Below are the code and all the weights of a small trained network. Each question names an input and a class and asks about switching units off, where a switched-off unit gives its printed mean instead of its output.

import numpy as np


def w(rows, s, z=0):
    codes = np.array(rows[::2]) - 128.0
    scale = np.full(codes.shape[1], s)
    scale[-1] = z or s
    return codes * scale


def norm(h):
    return h / np.sqrt((h * h).mean(-1, keepdims=True) + 1e-5)


def f(y):
    return np.maximum(y, 0)


def log_softmax(a):
    a = a - a.max(-1, keepdims=True)
    return a - np.log(np.exp(a).sum(-1, keepdims=True))


def net(x, mask):
    res = np.array(x, float).reshape(1, 2) / 4 @ E
    u = 0
    for l in range(2):
        y = f(norm(res) @ A[l][:, :-1].T + A[l][:, -1])
        res = res + np.where(mask[u : u + 9], y, B[l][:, -1]) @ B[l][:, :-1]
        u += 9
    return log_softmax(norm(res)[-1] @ U[:, :-1].T + U[:, -1])


A, B = {}, {}
E = w([
[99,74,124,111,146,170,225,182,47,253,122,18],'x0',
[132,130,125,134,185,86,122,29,132,16,109,20],'x1',
],0.013)
A[0] = w([
[40,106,156,180,126,139,121,119,142,145,171,105,129],'0.n0',
[131,87,74,141,62,61,138,93,127,67,41,79,177],'0.n1',
[72,153,162,173,2,140,25,145,203,130,50,147,63],'0.n2',
[98,128,178,142,164,146,77,75,126,159,25,97,23],'0.n3',
[183,107,143,167,131,164,113,83,198,137,92,194,107],'0.n4',
[130,119,49,181,102,104,157,120,248,201,218,195,58],'0.n5',
[76,69,126,3,147,57,171,109,65,129,49,159,2],'0.n6',
[149,112,87,90,160,225,134,212,95,194,120,88,146],'0.n7',
[30,212,218,184,86,183,33,124,187,97,107,197,139],'0.n8',
],0.0059,0.0085)
B[0] = w([
[95,108,172,173,112,162,101,122,161,107,92,128,148],'0.n0',
[52,233,182,153,40,151,138,189,55,212,54,159,208],'0.n1',
[138,147,189,142,134,177,87,85,140,143,247,140,183],'0.n2',
[125,254,117,84,125,33,143,96,78,185,89,192,128],'0.n3',
[40,162,209,98,117,79,133,154,48,80,108,126,178],'0.n4',
[119,198,80,107,125,88,192,163,52,107,12,168,173],'0.n5',
[77,91,86,181,123,44,149,43,154,164,157,43,128],'0.n6',
[102,175,220,106,115,114,35,48,139,105,172,98,254],'0.n7',
[123,81,198,84,112,169,100,117,139,170,184,16,244],'0.n8',
],0.0079,0.008)
A[1] = w([
[144,100,76,182,189,40,149,72,130,79,42,71,82],'1.n0',
[142,140,87,149,162,57,174,105,117,64,76,60,89],'1.n1',
[126,161,107,145,118,126,67,126,196,51,136,221,104],'1.n2',
[106,162,164,95,106,91,135,140,66,142,133,132,154],'1.n3',
[144,98,105,154,120,189,151,188,166,207,150,235,102],'1.n4',
[107,72,96,93,144,113,205,121,79,200,111,85,143],'1.n5',
[184,139,92,121,141,104,70,92,194,66,184,199,85],'1.n6',
[121,33,111,125,189,185,218,159,109,162,172,60,81],'1.n7',
[192,7,82,132,182,86,179,229,157,41,150,119,9],'1.n8',
],0.015,0.012)
B[1] = w([
[118,145,66,63,85,143,176,178,61,201,103,238,158],'1.n0',
[81,110,72,39,31,49,215,250,89,183,66,220,163],'1.n1',
[200,61,208,152,139,73,94,137,125,146,228,95,179],'1.n2',
[126,141,70,140,157,187,149,106,152,116,82,98,253],'1.n3',
[97,152,54,41,61,42,204,182,33,136,52,230,181],'1.n4',
[176,113,207,149,140,91,70,135,144,100,196,135,189],'1.n5',
[123,125,105,164,210,226,106,62,169,140,112,29,158],'1.n6',
[180,91,170,199,152,129,51,57,210,60,203,99,164],'1.n7',
[76,232,28,105,229,245,196,44,138,50,47,86,128],'1.n8',
],0.015,0.019)
U = w([
[243,56,231,171,187,50,15,118,146,83,252,54,192],'0',
[92,161,47,41,46,31,226,224,20,202,43,250,212],'1',
[63,212,37,188,209,238,162,51,187,96,32,42,143],'2',
[111,23,32,194,99,32,117,114,239,90,86,199,4],'3',
],0.017,0.014)

Each question gives the input, the list of numbers given to net, and the class t.
The units are the neurons (one row each of A and B). Each row of codes is followed by its name. A weight is (code - 128) times the scale printed after its matrix; where a second scale follows, it is the last column's (A, B and U).
mask holds one flag per neuron, layer by layer. A switched-off neuron (its flag False) gives its mean, the last column of its row in B, instead of its output. The means were averaged over made-up inputs and are rounded, as every weight is.
A unit's drop is (log p(t) with every unit on - log p(t) with that unit switched off) / (log p(t) with every unit on - log p(t) with every unit switched off).
unit that matters most: the unit with the biggest drop
top k neurons: the k neurons with the biggest drops, biggest first
k most important neurons of layer l: the k neurons of layer l with the biggest drops, biggest first
drop when u is switched off: that unit's drop, to one decimal
input [4,0], class 0: most important neuron of layer 0 -> 0.n1
input [-5,6], class 1: 2 most important neurons of layer 1 -> 1.n1; 1.n0
input [-3,-1], class 2: top 3 neurons -> 0.n8; 1.n2; 1.n5
input [-6,8], class 1: top 2 neurons -> 1.n1; 1.n0
input [-3,2], class 2: top 2 neurons -> 0.n1; 0.n8
input [-3,3], class 2: top 2 neurons -> 0.n1; 1.n5
input [-2,-3], class 2: top 3 neurons -> 0.n8; 0.n4; 1.n4
input [4,-2], class 0: top 2 neurons -> 0.n1; 0.n4
input [2,0], class 2: 2 most important neurons of layer 1 -> 1.n2; 1.n5
input [7,-7], class 0: top 3 neurons -> 1.n5; 1.n7; 0.n1
input [8,7], class 0: top 2 neurons -> 1.n7; 1.n5
input [-6,-6], class 0: top 2 neurons -> 1.n2; 0.n1
input [0,5], class 1: drop when 1.n1 is switched off -> 0.0
input [-5,-4], class 0: unit that matters most -> 1.n2
input [-3,1], class 2: drop when 0.n8 is switched off -> 1.1
input [1,2], class 2: drop when 0.n1 is switched off -> 2.9
